Below are the code and all the weights of a small trained network. Each question names an input and a target symbol and asks about switching units off, where a switched-off unit gives its printed mean instead of its output.

import numpy as np


def w(rows, s, z=0):
    codes = np.array(rows[::2]) - 128.0
    scale = np.full(codes.shape[1], s)
    scale[-1] = z or s
    return codes * scale


def f(y):
    return np.maximum(y, 0)


def softmax(a):
    e = np.exp(a - a.max(-1, keepdims=True))
    return e / e.sum(-1, keepdims=True)


def log_softmax(a):
    a = a - a.max(-1, keepdims=True)
    return a - np.log(np.exp(a).sum(-1, keepdims=True))


def net(x, mask):
    ids = ['ΦΩαεζλστ'.index(c) for c in x.split()]
    T = len(ids)
    res = E[ids] + P[:T]
    r = res
    for j in range(3):
        rows = slice(3 * j, 3 * j + 3)
        q, k, v = (r @ M[0][rows].T for M in (Q, K, V))
        z = softmax(np.where(np.tri(T) > 0, q @ k.T / 3**0.5, -1e9)) @ v
        o = O[0][rows]
        res = res + np.where(mask[j], z, o[:, -1]) @ o[:, :-1]
    y = f(res @ A[0][:, :-1].T + A[0][:, -1])
    res = res + np.where(mask[3:7], y, B[0][:, -1]) @ B[0][:, :-1]
    return log_softmax(res[-1] @ U[:, :-1].T + U[:, -1])


Q, K, V, O, A, B = {}, {}, {}, {}, {}, {}
E = w([
[187,92,202,150],'Φ',
[115,175,138,128],'Ω',
[55,94,181,43],'α',
[104,110,115,146],'ε',
[127,95,136,123],'ζ',
[115,170,42,123],'λ',
[173,248,143,59],'σ',
[45,107,155,177],'τ',
],0.017)
P = w([
[167,56,123,106],'0',
[174,170,177,161],'1',
[160,122,126,161],'2',
[116,85,112,33],'3',
[108,248,212,130],'4',
[128,121,125,177],'5',
[100,98,101,28],'6',
],0.012)
Q[0] = w([
[95,173,86,110],'H1',
[93,152,58,211],'H1',
[177,70,48,87],'H1',
[136,76,32,144],'H2',
[70,48,189,112],'H2',
[136,141,117,231],'H2',
[97,2,75,145],'H3',
[54,167,172,220],'H3',
[44,197,189,38],'H3',
],0.0095)
K[0] = w([
[114,48,116,137],'H1',
[225,95,151,72],'H1',
[148,113,132,220],'H1',
[128,104,105,182],'H2',
[135,94,208,109],'H2',
[252,96,113,117],'H2',
[102,48,207,231],'H3',
[66,91,50,135],'H3',
[28,215,110,98],'H3',
],0.011)
V[0] = w([
[68,115,124,141],'H1',
[142,38,202,52],'H1',
[153,90,48,54],'H1',
[200,93,172,231],'H2',
[160,48,190,205],'H2',
[87,113,197,178],'H2',
[105,145,27,183],'H3',
[174,255,63,124],'H3',
[219,165,203,57],'H3',
],0.0087)
O[0] = w([
[59,153,75,94,84],'H1',
[55,136,246,140,235],'H1',
[102,1,131,219,99],'H1',
[104,238,141,129,212],'H2',
[114,248,98,95,212],'H2',
[208,212,176,25,154],'H2',
[145,245,102,179,16],'H3',
[174,158,187,218,76],'H3',
[171,4,90,157,253],'H3',
],0.0073,0.0051)
A[0] = w([
[158,132,89,93,68],'N1',
[166,231,170,156,159],'N2',
[23,118,71,132,133],'N3',
[187,185,143,247,2],'N4',
],0.011,0.004)
B[0] = w([
[40,134,56,171,153],'N1',
[155,115,105,232,254],'N2',
[217,134,80,101,190],'N3',
[6,125,133,95,210],'N4',
],0.011,0.0088)
U = w([
[84,89,158,153,2],'Φ',
[130,108,13,173,163],'Ω',
[108,135,126,159,118],'α',
[114,163,82,146,219],'ε',
[87,205,72,86,228],'ζ',
[90,171,227,89,86],'λ',
[254,110,136,194,138],'σ',
[25,134,97,158,105],'τ',
],0.009,0.0035)

Each question gives the input, a string of symbols that net reads in full, and the target symbol t.
The units are the heads (3 rows each of Q, K, V and O) and the neurons (one row each of A and B). Each row of codes is followed by its name. A weight is (code - 128) times the scale printed after its matrix; where a second scale follows, it is the last column's (O, A, B and U).
mask holds one flag per unit, heads first, then neurons. A switched-off unit (its flag False) gives its mean, the last column of its rows in O or B, instead of its output. The means were averaged over made-up inputs and are rounded, as every weight is.
A unit's drop is (log p(t) with every unit on - log p(t) with that unit switched off) / (log p(t) with every unit on - log p(t) with every unit switched off).
The circuit of an input: a set's keep is (log p(t) with only the set's units on - log p(t) with every unit switched off) / (log p(t) with every unit on - log p(t) with every unit switched off). Starting from all 7 units, units are removed one at a time, each time the one whose removal leaves the highest keep (on an exact tie, the one counted first), for as long as the keep stays at least 0.8.
units of the circuit, in order: the units of the circuit, biggest drop first
unit that matters most: the unit with the biggest drop
heads that matter: for each layer, one digit per head in row order, 1 if its drop is at least 0.15 and else 0, layers parted by /
input Φ λ Φ λ ζ, target τ: heads that matter : 001
input σ Φ Φ λ Φ λ Φ, target Ω: units of the circuit, in order : H1
input Φ Φ τ Φ Φ, target σ: units of the circuit, in order : N2; H2
input ε τ Φ ζ, target ζ: units of the circuit, in order : H1; H2
input τ Φ λ Φ Φ Ω, target τ: units of the circuit, in order : N4; H3; N2
input Φ σ ζ ζ Φ, target Φ: units of the circuit, in order : N4; H3; H2
input ε α λ ε Φ λ λ, target Ω: units of the circuit, in order : H2; N3
input σ Ω Φ α, target Φ: heads that matter : 011
input λ Φ λ ε, target Ω: units of the circuit, in order : H1; H3
input σ Φ Φ Φ Φ, target Φ: units of the circuit, in order : N4; H3; H1
input σ Φ Φ Ω Φ α, target λ: units of the circuit, in order : N2; H2
input Φ α λ Φ ε τ ζ, target ζ: units of the circuit, in order : H1; N2
input ζ α λ Ω σ σ ζ, target σ: heads that matter : 011
input Ω λ Φ ζ ε, target τ: unit that matters most : H3
input Φ σ λ Φ τ Φ α, target ζ: heads that matter : 100
input α Φ ε ε Φ Φ α, target Φ: heads that matter : 010
input λ α Φ Φ σ λ α, target σ: heads that matter : 001
input τ α Φ σ, target σ: heads that matter : 001
input Φ Φ λ Φ λ λ Φ, target Ω: heads that matter : 101
input λ λ Φ Φ τ σ, target τ: unit that matters most : N4
